Below is a small trained network, with its code and all its weights. Each question gives an input and a target symbol and asks what happens when units are switched off, that is, made to give their printed mean instead of their output.

import numpy as np


def w(rows, s, z=0):
    codes = np.array(rows[::2]) - 128.0
    scale = np.full(codes.shape[1], s)
    scale[-1] = z or s
    return codes * scale


def f(y):
    return np.maximum(y, 0)


def softmax(a):
    e = np.exp(a - a.max(-1, keepdims=True))
    return e / e.sum(-1, keepdims=True)


def log_softmax(a):
    a = a - a.max(-1, keepdims=True)
    return a - np.log(np.exp(a).sum(-1, keepdims=True))


def net(x, mask):
    ids = ['βδεζηλτφω'.index(c) for c in x.split()]
    T = len(ids)
    res = E[ids] + P[:T]
    r = res
    for j in range(2):
        rows = slice(3 * j, 3 * j + 3)
        q, k, v = (r @ M[0][rows].T for M in (Q, K, V))
        z = softmax(np.where(np.tri(T) > 0, q @ k.T / 3**0.5, -1e9)) @ v
        o = O[0][rows]
        res = res + np.where(mask[j], z, o[:, -1]) @ o[:, :-1]
    y = f(res @ A[0][:, :-1].T + A[0][:, -1])
    res = res + np.where(mask[2:18], y, B[0][:, -1]) @ B[0][:, :-1]
    return log_softmax(res[-1] @ U[:, :-1].T + U[:, -1])


Q, K, V, O, A, B = {}, {}, {}, {}, {}, {}
E = w([
[19,145,20,121],'β',
[60,82,73,75],'δ',
[180,50,169,114],'ε',
[113,155,90,189],'ζ',
[4,24,105,79],'η',
[163,211,39,90],'λ',
[77,132,114,215],'τ',
[57,101,132,217],'φ',
[99,114,46,23],'ω',
],0.014)
P = w([
[148,178,244,152],'0',
[93,38,51,155],'1',
[119,154,145,57],'2',
[83,55,58,150],'3',
[22,191,117,88],'4',
[128,114,94,208],'5',
[99,175,165,89],'6',
[168,24,131,113],'7',
[62,176,141,90],'8',
[114,80,94,167],'9',
[62,177,152,90],'10',
],0.011)
Q[0] = w([
[80,129,142,140],'h0',
[15,157,148,133],'h0',
[70,192,155,44],'h0',
[12,100,21,63],'h1',
[55,254,123,135],'h1',
[220,210,124,107],'h1',
],0.0085)
K[0] = w([
[102,226,162,177],'h0',
[183,56,245,156],'h0',
[83,158,192,115],'h0',
[93,196,254,135],'h1',
[218,129,226,150],'h1',
[145,86,107,179],'h1',
],0.0077)
V[0] = w([
[94,121,5,175],'h0',
[174,120,112,160],'h0',
[93,212,7,55],'h0',
[55,69,206,158],'h1',
[209,157,126,212],'h1',
[134,84,130,54],'h1',
],0.012)
O[0] = w([
[71,117,155,144,209],'h0',
[166,70,99,94,69],'h0',
[48,78,122,156,174],'h0',
[162,205,166,180,235],'h1',
[166,28,180,78,2],'h1',
[166,187,2,130,129],'h1',
],0.0098,0.0066)
A[0] = w([
[87,105,104,127,197],'n0',
[79,116,130,115,95],'n1',
[110,117,156,97,242],'n2',
[94,124,201,97,125],'n3',
[104,64,118,183,116],'n4',
[107,119,110,169,157],'n5',
[104,114,97,107,207],'n6',
[162,138,63,124,185],'n7',
[114,129,153,138,252],'n8',
[127,149,103,78,152],'n9',
[119,56,93,162,182],'n10',
[137,62,80,133,213],'n11',
[187,152,179,103,73],'n12',
[85,138,135,121,108],'n13',
[129,105,97,253,175],'n14',
[128,192,120,111,163],'n15',
],0.015,0.0036)
B[0] = w([
[218,84,150,165,216],'n0',
[106,93,68,98,194],'n1',
[248,170,154,134,165],'n2',
[148,126,167,38,175],'n3',
[31,159,108,57,195],'n4',
[166,39,191,122,210],'n5',
[223,86,144,119,186],'n6',
[197,86,182,162,168],'n7',
[217,177,132,109,175],'n8',
[129,42,93,169,156],'n9',
[105,218,87,130,184],'n10',
[35,254,127,120,162],'n11',
[82,205,30,144,146],'n12',
[93,33,164,158,201],'n13',
[167,98,110,67,251],'n14',
[42,95,127,164,212],'n15',
],0.0068,0.016)
U = w([
[72,123,112,138,70],'β',
[103,74,166,143,5],'δ',
[223,105,159,118,210],'ε',
[145,130,94,56,143],'ζ',
[156,56,142,207,175],'η',
[13,192,121,151,149],'λ',
[113,192,153,99,170],'τ',
[161,149,189,123,142],'φ',
[142,150,1,109,44],'ω',
],0.01,0.0024)

Each question gives the input, a string of symbols that net reads in full, and the target symbol t.
The units are the heads (3 rows each of Q, K, V and O) and the neurons (one row each of A and B). Each row of codes is followed by its name. A weight is (code - 128) times the scale printed after its matrix; where a second scale follows, it is the last column's (O, A, B and U).
mask holds one flag per unit, heads first, then neurons. A switched-off unit (its flag False) gives its mean, the last column of its rows in O or B, instead of its output. The means were averaged over made-up inputs and are rounded, as every weight is.
A unit's drop is (log p(t) with every unit on - log p(t) with that unit switched off) / (log p(t) with every unit on - log p(t) with every unit switched off).
The circuit of an input: a set's keep is (log p(t) with only the set's units on - log p(t) with every unit switched off) / (log p(t) with every unit on - log p(t) with every unit switched off). Starting from the 12 units with the biggest drops (on a tie, the unit counted first), units are removed one at a time, each time the one whose removal leaves the highest keep (on an exact tie, the one counted first), for as long as the keep stays at least 0.8.
circuit, biggest first: the units of the circuit, biggest drop first
unit that matters most: the unit with the biggest drop
k most important neurons: the k neurons with the biggest drops, biggest first
heads that matter: for each layer, one digit per head in row order, 1 if its drop is at least 0.15 and else 0, layers parted by /
input η ω λ ω λ, target λ: circuit, biggest first => n15; h1
input ε η β η ω η β, target ω: heads that matter => 10
input ε β ω ζ β η φ, target ω: 3 most important neurons => n12; n5; n13
input ζ η η η ω, target ε: heads that matter => 01
input η ω ω φ ω ζ η ζ, target ω: circuit, biggest first => h1
input ω ω β ω φ, target η: circuit, biggest first => n11; n10
input ζ δ λ β, target ζ: circuit, biggest first => h1; n15; n3; n4
input ε β ζ, target ω: circuit, biggest first => h0; n12
input η η ζ η δ ζ η ω ζ λ ε, target λ: circuit, biggest first => h1; n0
input η β ω η ε, target λ: circuit, biggest first => h1; n15
input τ ω λ, target φ: circuit, biggest first => h1; n14
input λ δ ζ δ ω, target ζ: circuit, biggest first => h1; n3
input λ β ω δ, target λ: circuit, biggest first => n11; h0
input β λ η ω β, target δ: most important neuron => n13
input η τ η η δ, target λ: circuit, biggest first => h1; n15
input β η λ ω ζ η ω, target δ: 2 most important neurons => n13; n14
input η ζ ζ, target λ: 3 most important neurons => n0; n6; n15
input φ β η, target τ: 3 most important neurons => n12; n0; n5
input η η δ ω, target η: 2 most important neurons => n7; n4
input η δ β, target λ: 2 most important neurons => n15; n0
input β η δ, target δ: unit that matters most => h0
